Here is a tiny trained network, its code and every weight. The questions are about switching its units off for an input and a class, where a switched-off unit gives its printed mean instead of its output.

import numpy as np


def w(rows, s, z=0):
    codes = np.array(rows[::2]) - 128.0
    scale = np.full(codes.shape[1], s)
    scale[-1] = z or s
    return codes * scale


def norm(h):
    return h / np.sqrt((h * h).mean(-1, keepdims=True) + 1e-5)


def f(y):
    return y / 2 * (1 + np.tanh(0.7978845608 * (y + 0.044715 * y**3)))


def log_softmax(a):
    a = a - a.max(-1, keepdims=True)
    return a - np.log(np.exp(a).sum(-1, keepdims=True))


def net(x, mask):
    res = np.array(x, float).reshape(1, 6) / 4 @ E
    u = 0
    for l in range(2):
        y = f(norm(res) @ A[l][:, :-1].T + A[l][:, -1])
        res = res + np.where(mask[u : u + 14], y, B[l][:, -1]) @ B[l][:, :-1]
        u += 14
    return log_softmax(norm(res)[-1] @ U[:, :-1].T + U[:, -1])


A, B = {}, {}
E = w([
[202,145,79,167,115,170,147,67,173,106,88],'x0',
[177,79,213,164,120,106,125,93,53,179,55],'x1',
[67,188,161,169,8,170,96,78,82,103,155],'x2',
[114,101,52,175,188,134,139,67,40,114,181],'x3',
[133,127,140,130,133,130,130,115,138,136,149],'x4',
[122,122,135,121,132,139,129,121,127,119,123],'x5',
],0.016)
A[0] = w([
[223,147,109,216,94,189,158,100,189,102,89,15],'0.n1',
[90,103,138,138,127,88,124,156,111,132,158,74],'0.n2',
[112,123,207,134,135,92,127,83,116,165,1,91],'0.n3',
[167,112,188,165,118,113,79,85,83,194,75,34],'0.n4',
[164,92,178,171,143,115,78,93,96,131,99,55],'0.n5',
[185,144,165,132,174,96,120,91,76,197,87,105],'0.n6',
[168,80,95,54,186,99,196,124,152,182,71,51],'0.n7',
[103,97,77,167,147,155,177,96,78,163,158,44],'0.n8',
[127,183,190,101,74,138,153,142,226,201,62,25],'0.n9',
[28,76,164,85,124,77,104,162,115,173,153,7],'0.n10',
[204,109,69,145,83,144,155,60,163,104,82,22],'0.n11',
[103,151,145,174,38,151,119,119,109,114,132,29],'0.n12',
[62,184,39,96,147,148,103,163,206,117,140,55],'0.n13',
[126,145,167,104,110,152,112,162,183,171,94,39],'0.n14',
],0.0091,0.011)
B[0] = w([
[148,255,65,28,163,101,115,49,103,178,54,200],'0.n1',
[139,177,117,110,142,109,161,87,135,142,87,142],'0.n2',
[172,125,101,116,64,185,186,179,105,160,202,253],'0.n3',
[89,70,121,101,68,204,220,139,113,124,152,199],'0.n4',
[126,123,61,123,81,135,209,165,114,155,161,165],'0.n5',
[109,116,85,128,98,174,233,163,149,146,203,235],'0.n6',
[111,177,155,198,203,180,98,170,185,136,92,217],'0.n7',
[202,95,104,139,106,81,58,155,125,48,138,175],'0.n8',
[222,102,146,100,102,98,41,162,109,9,176,209],'0.n9',
[156,209,125,35,162,91,121,83,83,157,108,197],'0.n10',
[134,205,70,58,150,87,129,42,114,179,112,186],'0.n11',
[113,175,127,160,116,134,96,119,186,169,106,186],'0.n12',
[138,74,88,97,64,159,217,116,150,128,148,245],'0.n13',
[159,141,90,150,110,71,95,175,82,48,138,149],'0.n14',
],0.0097,0.0042)
A[1] = w([
[116,199,86,106,52,158,94,146,106,112,149,98],'1.n1',
[63,127,88,105,118,145,183,117,213,63,178,33],'1.n2',
[150,109,249,89,92,88,70,154,188,109,40,29],'1.n3',
[127,67,87,210,175,122,122,94,27,115,139,31],'1.n4',
[67,176,195,203,70,144,58,65,121,128,103,31],'1.n5',
[23,157,177,46,155,58,120,157,51,187,152,40],'1.n6',
[164,104,151,148,253,120,137,193,201,166,85,30],'1.n7',
[108,172,157,208,43,154,101,108,105,167,102,2],'1.n8',
[81,136,135,150,56,153,174,103,156,109,165,76],'1.n9',
[126,104,93,173,183,116,119,92,98,113,159,48],'1.n10',
[67,67,200,117,151,95,96,172,70,168,152,65],'1.n11',
[95,105,93,165,181,79,114,57,64,100,146,66],'1.n12',
[187,113,112,196,118,160,117,40,153,102,44,23],'1.n13',
[172,45,202,193,101,122,138,89,67,186,39,40],'1.n14',
],0.012,0.006)
B[1] = w([
[123,66,160,171,195,97,132,123,112,134,100,254],'1.n1',
[134,117,185,138,85,189,234,160,33,212,169,218],'1.n2',
[164,137,89,132,50,126,58,124,116,35,178,192],'1.n3',
[169,147,187,101,34,83,75,197,173,53,171,205],'1.n4',
[37,13,123,227,213,47,59,113,111,165,56,202],'1.n5',
[195,243,83,74,167,160,138,23,192,184,53,249],'1.n6',
[20,58,166,220,166,82,66,70,49,132,86,210],'1.n7',
[103,81,104,178,215,130,143,106,140,108,108,191],'1.n8',
[135,78,115,155,191,89,146,163,149,130,107,214],'1.n9',
[139,145,210,116,51,109,83,152,168,107,77,178],'1.n10',
[88,194,60,92,113,157,149,71,160,136,123,190],'1.n11',
[189,141,168,73,84,119,34,180,177,81,125,199],'1.n12',
[115,196,152,59,103,113,118,51,115,177,130,181],'1.n13',
[100,127,58,91,141,167,242,220,166,185,249,163],'1.n14',
],0.011,0.0085)
U = w([
[114,85,116,120,83,190,249,191,108,173,198,112],'0',
[62,44,135,211,218,96,76,128,124,126,90,162],'1',
[194,134,148,85,34,106,35,203,147,22,164,6],'2',
[146,246,88,62,147,141,128,41,140,173,89,216],'3',
],0.017,0.0017)

Each question gives the input, the list of numbers given to net, and the class t.
The units are the neurons (one row each of A and B). Each row of codes is followed by its name. A weight is (code - 128) times the scale printed after its matrix; where a second scale follows, it is the last column's (A, B and U).
mask holds one flag per neuron, layer by layer. A switched-off neuron (its flag False) gives its mean, the last column of its row in B, instead of its output. The means were averaged over made-up inputs and are rounded, as every weight is.
A unit's drop is (log p(t) with every unit on - log p(t) with that unit switched off) / (log p(t) with every unit on - log p(t) with every unit switched off).
The circuit of an input: a set's keep is (log p(t) with only the set's units on - log p(t) with every unit switched off) / (log p(t) with every unit on - log p(t) with every unit switched off). Starting from the 12 units with the biggest drops (on a tie, the unit counted first), units are removed one at a time, each time the one whose removal leaves the highest keep (on an exact tie, the one counted first), for as long as the keep stays at least 0.8.
circuit, biggest first: the units of the circuit, biggest drop first
k most important neurons: the k neurons with the biggest drops, biggest first
k most important neurons of layer l: the k neurons of layer l with the biggest drops, biggest first
drop when u is switched off: that unit's drop, to one decimal
input [-2,2,0,-3,-5,-3], class 2: circuit, biggest first	[0.n9]
input [3,-7,7,-6,2,0], class 0: 3 most important neurons	[1.n2; 0.n13; 1.n7]
input [-8,1,-7,7,-8,4], class 3: 2 most important neurons	[1.n6; 1.n11]
input [-7,-7,-7,6,-6,3], class 0: 4 most important neurons	[0.n13; 1.n2; 1.n5; 1.n1]
input [-1,-2,-6,-6,-3,6], class 1: 2 most important neurons	[1.n7; 0.n7]
input [1,-4,-5,-2,2,-5], class 1: 3 most important neurons	[1.n7; 0.n7; 0.n6]
input [4,3,3,-4,8,6], class 2: 3 most important neurons of layer 1	[1.n6; 1.n11; 1.n2]
input [-8,-2,-7,5,5,-1], class 3: 4 most important neurons of layer 1	[1.n6; 1.n11; 1.n5; 1.n1]
input [8,1,-8,-4,5,-7], class 1: 2 most important neurons of layer 1	[1.n7; 1.n6]
input [0,1,-1,2,0,3], class 2: 2 most important neurons of layer 0	[0.n8; 0.n13]
input [-5,6,6,8,-6,-7], class 2: 2 most important neurons	[1.n4; 1.n12]
input [-6,1,6,-3,-6,4], class 1: 3 most important neurons of layer 1	[1.n5; 1.n8; 1.n1]
input [-8,-4,-6,6,4,-8], class 3: drop when 1.n6 is switched off	0.4
input [6,4,7,-1,-1,-6], class 1: circuit, biggest first	[1.n5]
input [5,-3,-6,4,-6,-5], class 1: drop when 1.n7 is switched off	2.3
input [-8,1,-6,2,-2,8], class 3: drop when 1.n6 is switched off	0.6
input [-7,-1,1,8,-8,-3], class 2: 2 most important neurons of layer 1	[1.n4; 1.n12]
